Below are the code and all the weights of a small trained network. Each question names an input and a class and asks about switching units off, where a switched-off unit gives its printed mean instead of its output.

import numpy as np


def w(rows, s, z=0):
    codes = np.array(rows[::2]) - 128.0
    scale = np.full(codes.shape[1], s)
    scale[-1] = z or s
    return codes * scale


def norm(h):
    return h / np.sqrt((h * h).mean(-1, keepdims=True) + 1e-5)


def f(y):
    return np.maximum(y, 0)


def log_softmax(a):
    a = a - a.max(-1, keepdims=True)
    return a - np.log(np.exp(a).sum(-1, keepdims=True))


def net(x, mask):
    res = np.array(x, float).reshape(1, 3) / 4 @ E
    u = 0
    for l in range(2):
        y = f(norm(res) @ A[l][:, :-1].T + A[l][:, -1])
        res = res + np.where(mask[u : u + 4], y, B[l][:, -1]) @ B[l][:, :-1]
        u += 4
    return log_softmax(norm(res)[-1] @ U[:, :-1].T + U[:, -1])


A, B = {}, {}
E = w([
[97,184,255,179,103],'x0',
[99,230,83,73,107],'x1',
[33,131,123,156,168],'x2',
],0.0092)
A[0] = w([
[46,205,75,200,158,145],'L0N0',
[104,85,160,128,151,23],'L0N1',
[254,203,168,135,71,110],'L0N2',
[244,150,121,111,50,4],'L0N3',
],0.0084,0.0024)
B[0] = w([
[168,255,233,26,183,217],'L0N0',
[173,194,13,120,127,152],'L0N1',
[144,183,70,175,121,253],'L0N2',
[104,214,207,54,129,222],'L0N3',
],0.0086,0.0052)
A[1] = w([
[159,130,84,79,196,252],'L1N0',
[113,152,130,35,131,24],'L1N1',
[75,92,172,159,198,40],'L1N2',
[146,145,174,254,100,183],'L1N3',
],0.011,0.0032)
B[1] = w([
[149,107,105,186,70,254],'L1N0',
[141,104,149,167,133,196],'L1N1',
[234,229,123,82,90,162],'L1N2',
[135,73,4,154,114,225],'L1N3',
],0.012,0.0069)
U = w([
[184,246,107,103,128,98],'0',
[57,152,250,64,194,28],'1',
[155,25,45,140,110,253],'2',
],0.013,0.0041)

Each question gives the input, the list of numbers given to net, and the class t.
The units are the neurons (one row each of A and B). Each row of codes is followed by its name. A weight is (code - 128) times the scale printed after its matrix; where a second scale follows, it is the last column's (A, B and U).
mask holds one flag per neuron, layer by layer. A switched-off neuron (its flag False) gives its mean, the last column of its row in B, instead of its output. The means were averaged over made-up inputs and are rounded, as every weight is.
A unit's drop is (log p(t) with every unit on - log p(t) with that unit switched off) / (log p(t) with every unit on - log p(t) with every unit switched off).
The circuit of an input: a set's keep is (log p(t) with only the set's units on - log p(t) with every unit switched off) / (log p(t) with every unit on - log p(t) with every unit switched off). Starting from all 8 units, units are removed one at a time, each time the one whose removal leaves the highest keep (on an exact tie, the one counted first), for as long as the keep stays at least 0.8.
circuit, biggest first: the units of the circuit, biggest drop first
top k neurons: the k neurons with the biggest drops, biggest first
k most important neurons of layer l: the k neurons of layer l with the biggest drops, biggest first
drop when u is switched off: that unit's drop, to one decimal
input [8,-1,-4], class 2: circuit, biggest first	L1N3; L0N0
input [7,-5,-8], class 2: circuit, biggest first	L1N3
input [1,3,8], class 1: top 2 neurons	L0N0; L1N3
input [7,3,2], class 1: top 3 neurons	L0N0; L1N0; L1N2
input [1,1,2], class 1: 2 most important neurons of layer 0	L0N0; L0N2
input [6,4,7], class 1: 2 most important neurons of layer 1	L1N0; L1N3
input [8,-3,-5], class 2: top 2 neurons	L1N3; L0N0
input [5,3,1], class 1: top 3 neurons	L0N0; L1N0; L1N2
input [7,-6,6], class 0: 2 most important neurons of layer 1	L1N2; L1N0
input [8,-1,0], class 2: top 2 neurons	L1N3; L0N3
input [2,1,1], class 1: top 3 neurons	L0N0; L1N3; L0N2
input [-4,-2,8], class 0: top 3 neurons	L1N2; L1N3; L0N0
input [-1,-1,6], class 0: top 4 neurons	L0N3; L1N0; L0N1; L1N2
input [7,-6,8], class 0: circuit, biggest first	L1N2
input [0,2,7], class 1: top 2 neurons	L0N0; L1N3
input [8,-5,-7], class 2: drop when L1N3 is switched off	1.1
input [5,-3,-1], class 2: drop when L0N1 is switched off	0.0
input [7,6,6], class 1: drop when L1N2 is switched off	0.1
input [6,-2,-4], class 2: drop when L0N0 is switched off	0.2
input [6,-4,2], class 2: top neuron	L1N3
